Below are the code and all the weights of a small trained network. Each question names an input and a class and asks about switching units off, where a switched-off unit gives its printed mean instead of its output.

import numpy as np


def w(rows, s, z=0):
    codes = np.array(rows[::2]) - 128.0
    scale = np.full(codes.shape[1], s)
    scale[-1] = z or s
    return codes * scale


def f(y):
    return y / 2 * (1 + np.tanh(0.7978845608 * (y + 0.044715 * y**3)))


def log_softmax(a):
    a = a - a.max(-1, keepdims=True)
    return a - np.log(np.exp(a).sum(-1, keepdims=True))


def net(x, mask):
    res = np.array(x, float).reshape(1, 8) / 4 @ E
    y = f(res @ A[0][:, :-1].T + A[0][:, -1])
    res = res + np.where(mask, y, B[0][:, -1]) @ B[0][:, :-1]
    return log_softmax(res[-1] @ U[:, :-1].T + U[:, -1])


A, B = {}, {}
E = w([
[24,58,170,209],'x0',
[19,210,76,108],'x1',
[127,45,254,80],'x2',
[132,227,219,169],'x3',
[209,115,121,74],'x4',
[143,204,119,27],'x5',
[234,155,200,254],'x6',
[126,113,68,81],'x7',
],0.0033)
A[0] = w([
[135,126,131,125,153],'n0',
[130,125,131,131,109],'n1',
[129,126,132,134,70],'n2',
[143,140,142,131,94],'n3',
[143,116,136,124,183],'n4',
[114,143,98,119,232],'n5',
[121,126,138,155,38],'n6',
[134,124,131,127,144],'n7',
[139,128,135,124,145],'n8',
[121,114,138,151,72],'n9',
[128,128,128,128,129],'n10',
[115,142,102,119,231],'n11',
[121,124,138,150,43],'n12',
[75,116,125,248,3],'n13',
[125,129,128,129,113],'n14',
[105,142,143,119,92],'n15',
[147,154,153,144,52],'n16',
[128,126,131,134,66],'n17',
[75,161,169,105,65],'n18',
[122,135,116,121,203],'n19',
[116,128,144,141,57],'n20',
[118,126,138,167,38],'n21',
[121,131,137,134,46],'n22',
[144,109,140,128,163],'n23',
[135,56,182,165,43],'n24',
[148,148,148,136,87],'n25',
[121,130,138,136,39],'n26',
[123,133,122,123,181],'n27',
[132,120,133,133,111],'n28',
[117,139,108,119,225],'n29',
[142,120,135,122,187],'n30',
[122,127,136,148,36],'n31',
[120,136,114,119,215],'n32',
[115,142,102,119,231],'n33',
[124,131,124,127,141],'n34',
[98,125,12,49,178],'n35',
[121,135,116,120,210],'n36',
[122,134,121,121,193],'n37',
[142,146,149,143,49],'n38',
[180,33,188,123,73],'n39',
[115,134,139,129,70],'n40',
[134,133,139,140,60],'n41',
[127,129,125,126,150],'n42',
[118,116,140,159,65],'n43',
[68,165,174,101,64],'n44',
[78,160,156,100,97],'n45',
[116,134,139,129,68],'n46',
[239,202,145,160,33],'n47',
],0.014,0.0012)
B[0] = w([
[122,124,133,128,132],'n0',
[128,123,128,130,127],'n1',
[133,121,128,131,124],'n2',
[127,122,149,136,133],'n3',
[110,115,135,126,141],'n4',
[107,167,117,128,152],'n5',
[155,115,122,142,135],'n6',
[123,122,132,129,131],'n7',
[120,123,139,129,132],'n8',
[147,106,113,136,139],'n9',
[128,128,128,128,128],'n10',
[111,164,119,127,150],'n11',
[153,114,121,136,132],'n12',
[228,158,79,204,250],'n13',
[130,129,127,127,126],'n14',
[142,136,132,102,132],'n15',
[137,120,161,152,146],'n16',
[133,122,127,131,123],'n17',
[153,147,141,58,161],'n18',
[120,147,125,126,138],'n19',
[155,115,125,123,131],'n20',
[166,119,119,150,147],'n21',
[142,122,127,125,122],'n22',
[107,108,129,127,144],'n23',
[115,53,66,108,218],'n24',
[128,122,159,143,141],'n25',
[144,120,128,126,123],'n26',
[125,140,127,125,135],'n27',
[126,116,126,132,130],'n28',
[115,159,122,126,145],'n29',
[111,120,138,126,140],'n30',
[149,118,124,137,129],'n31',
[118,151,125,125,141],'n32',
[110,164,119,127,150],'n33',
[129,135,126,126,129],'n34',
[34,202,74,172,253],'n35',
[120,148,126,125,140],'n36',
[124,143,127,124,137],'n37',
[139,118,152,148,138],'n38',
[39,55,83,107,232],'n39',
[143,127,128,116,125],'n40',
[137,116,137,140,128],'n41',
[127,132,128,128,130],'n42',
[157,104,113,141,146],'n43',
[154,152,143,47,170],'n44',
[141,156,143,68,160],'n45',
[143,126,128,117,125],'n46',
[80,134,253,180,237],'n47',
],0.051,0.0046)
U = w([
[110,37,84,126,85],'0',
[194,145,159,22,99],'1',
[122,112,238,177,84],'2',
[90,144,113,127,255],'3',
[86,186,88,136,84],'4',
[255,118,93,190,110],'5',
],0.0044,0.0063)

Each question gives the input, the list of numbers given to net, and the class t.
The units are the neurons (one row each of A and B). Each row of codes is followed by its name. A weight is (code - 128) times the scale printed after its matrix; where a second scale follows, it is the last column's (A, B and U).
mask holds one flag per neuron, in row order. A switched-off neuron (its flag False) gives its mean, the last column of its row in B, instead of its output. The means were averaged over made-up inputs and are rounded, as every weight is.
A unit's drop is (log p(t) with every unit on - log p(t) with that unit switched off) / (log p(t) with every unit on - log p(t) with every unit switched off).
The circuit of an input: a set's keep is (log p(t) with only the set's units on - log p(t) with every unit switched off) / (log p(t) with every unit on - log p(t) with every unit switched off). Starting from the 12 units with the biggest drops (on a tie, the unit counted first), units are removed one at a time, each time the one whose removal leaves the highest keep (on an exact tie, the one counted first), for as long as the keep stays at least 0.8.
units of the circuit, in order: the units of the circuit, biggest drop first
k most important neurons: the k neurons with the biggest drops, biggest first
drop when u is switched off: that unit's drop, to one decimal
input [-7,4,8,8,8,-5,5,-1], class 2: units of the circuit, in order -> n47
input [-3,3,6,-3,-8,-6,1,-2], class 5: 2 most important neurons -> n13, n35
input [-5,-8,5,6,-6,-6,2,7], class 0: 2 most important neurons -> n39, n24
input [8,3,-2,-1,7,5,7,-7], class 5: units of the circuit, in order -> n13, n35
input [0,-1,1,6,-6,4,-7,3], class 1: units of the circuit, in order -> n44, n18
input [-3,-1,4,5,1,-1,1,0], class 2: 2 most important neurons -> n47, n35
input [-2,6,3,5,-3,2,-1,6], class 1: units of the circuit, in order -> n44, n18, n45
input [8,-5,6,4,-3,-2,-2,-5], class 0: 2 most important neurons -> n39, n24
input [5,3,1,-5,8,-1,2,-2], class 0: 2 most important neurons -> n35, n47
input [-2,-8,8,7,-4,6,2,0], class 2: 3 most important neurons -> n47, n16, n25
input [1,-3,4,0,7,2,-3,1], class 0: 3 most important neurons -> n39, n47, n35
input [7,-1,-2,-2,1,-7,7,5], class 5: drop when n13 is switched off -> 1.2
input [5,5,-7,-6,3,6,-4,5], class 4: drop when n35 is switched off -> 0.1
input [7,-7,-7,1,6,-8,8,-8], class 5: units of the circuit, in order -> n13
input [8,-1,0,5,-6,3,-1,1], class 5: drop when n13 is switched off -> 0.5
input [0,3,4,-3,-6,3,2,1], class 1: 4 most important neurons -> n35, n39, n47, n13
